Each row has a name. After each piece below comes the name of the row it's from, unless a question asks for something else. Each question is about the rows just above it. Some pieces are copies with a little noise. Places in a row count from 0.

tupek: [177 106 151 143 144 143 126 136 151 116]
vin: [145 193 112 139 144 143 172  89 127 188]
semun: [ 89 139 144 127 193  92 143 188 112 173]
Which row holds these entries in another order? [188 127  89 172 143 144 139 112 193 145]	vin
[106] is at row and place	tupek, 1
Put [188 139  92 112 143 173  89 144 127 193] back in order: which row is it?	semun
which: [177 106 151 143 144 143 126 136 151 116]	tupek

Dibo: [153  92 107 122 174 128  91 128 122 136 136 133 128 144 128 133 138 136
 128 134 103 190 125 168 128 128 132]
gab: [128 143 128 161 128 128 117 136 148 128 130 106 130 130 131 128 134 133
 111 131 152 190  86 141 128 153 137]
redom: [109 134 128 128 129 140 141 131 157 101 127 119 121 128  88 128 130 122
  99 128 128 190 133 127 101  84 128]
Gepi: [ 92 112 121 132 159 121 164 120  97 141 136 134 128  65 160 145 102 190
 109 128 135 171 127 118 149 136 108]
Satif: [142 102 110 128 180 128  98 128 109 131 120 128 128 148  96 136 140 134
 110 128 101 190 177 128  97 128 143]
vepe: [106 126 123 124 128 128 128 128 154  92 131 110 116  98  91 135 121 118
 100 147 109 190  91 133 113 128 122]
bezek: [160  97 109 118 164 132 102 141 108 135 120 122 128 149  92 128 145 136
 127 136 112 190  65 171 121 159 134]
which: [141 102 110 129 181 128  98 128 110 131 122 128 128 149  96 136 141 134
 110 128 101 190 177 128  98 128 145]	Satif
which: [ 92 113 120 132 160 122 163 120  97 142 136 134 127  64 161 145 102 190
 109 128 135 171 127 118 148 136 108]	Gepi
Which row holds these entries in another order? [134 159 121 171  65 190 112 136 127 136 145 128  92 149 128 122 120 135
 108 141 102 132 164 118 109  97 160]	bezek

Vokig: [169 113 204 184]
foz: [153 105 175 134]
dusok: [148 137  92  94]
Dedug: [120  96 104 168]
Pep: [169 204 183 113]
fada: [ 63 125 147 111]
[ 94 137  92 148] is which row reordered?	dusok
which: [120  96]	Dedug
[148] is at row and place	dusok, 0
Which row holds [104  96] read backwards?	Dedug
Which row holds these entries in another order? [183 113 169 204]	Pep
which: [169 204 183]	Pep

kapup: [ 88 115 175 130 160 117 101 109 163 128 105  96 158 114 110 172 110 158
 180 131]
kiz: [104 109 172 143 133 156 100 172 105 114 109 110 163  96 158 128 142 158
 170 106]
soruz: [ 61  99 155 130 160 117 101 109 163 128 105  96 158 114 110 172 110 158
 180 131]
tar: [104 109 172 143 133 156 100 123 158 176 135 126 101  61 102 155  51 158
 170 106]
which: [104 110 172 142 135 155  99 172 104 114 111 111 164  94 158 128 141 157
 171 105]	kiz
which: [ 61  99 155 130 160 117 101 109 162 129 105  96 158 113 110 172 110 157
 180 131]	soruz
which: [104 109 172 143 133 156 100 172 105 114 109 110 163  96 158 128 142 158
 170 106]	kiz
Which row holds [ 61 102 155]?	tar
which: [ 61  99 155 130 160 117 101 109 163 128 105  96 158 114 110 172 110 158
 180 131]	soruz
which: [ 88 115 175 130 160 117 101 109 163 128 105  96 158 114 110 172 110 158
 180 131]	kapup
Row and place of [175] in the named rows:	kapup, 2

gaz: [ 57  98 102 133 147 127  86 116 157]
tel: [111  98 134 137 121 107 113 131 154]
tufod: [178 159 143 122 119 137 144 137  98]
denef: [169 162 134 120 126 146 152 155  95]
bofav: [104 102 127 135 126 112 100 135 151]
Monu: [172 162 137 119 124 143 165 129  96]
Lezat: [138 124 134 129 123 123 122 135 127]
tilo: [ 81  77 127 142 124  98  82 108 176]
[138 124 134 129 123 123 122 135] is in which row?	Lezat
Which row holds this, read backwards? [126 120 134 162 169]	denef

kobi: [ 99 138 158 180 107 118 168 106 143 194  84 117 116 177 108 113 118 179
 137  78 120]
Zefu: [139 151 130 156 152  81 138  77 151  82  84 148 146  58  86 152 171 175
 128  85  67]
Pazu: [179 137 108 120 168 138 177 113  99 107 106 143 118 158 180 117  84 195
  78 116 118]
gorar: [ 81  85  77 127 130 156  58  84 148  67 171 152 151  82 152 146 139  86
 138 175 151]
[ 84  82 151  77 138  81 152 156 130] is which row, read backwards?	Zefu
Which row holds [ 99 138 158 180 107 118 168 106 143 194  84 117 116 177 108 113 118 179
 137  78 120]?	kobi
Put [ 58  67  77  81  82  84  85  86 127 130 138 139 146 148 151 151 152 152
 156 171 175] back in order: which row is it?	gorar
Put [ 78  84  99 106 107 108 113 116 117 118 118 120 137 138 143 158 168 177
 179 180 194] back in order: which row is it?	kobi
which: [100 138 157 180 106 118 169 106 144 193  84 117 116 178 109 113 119 180
 137  77 119]	kobi

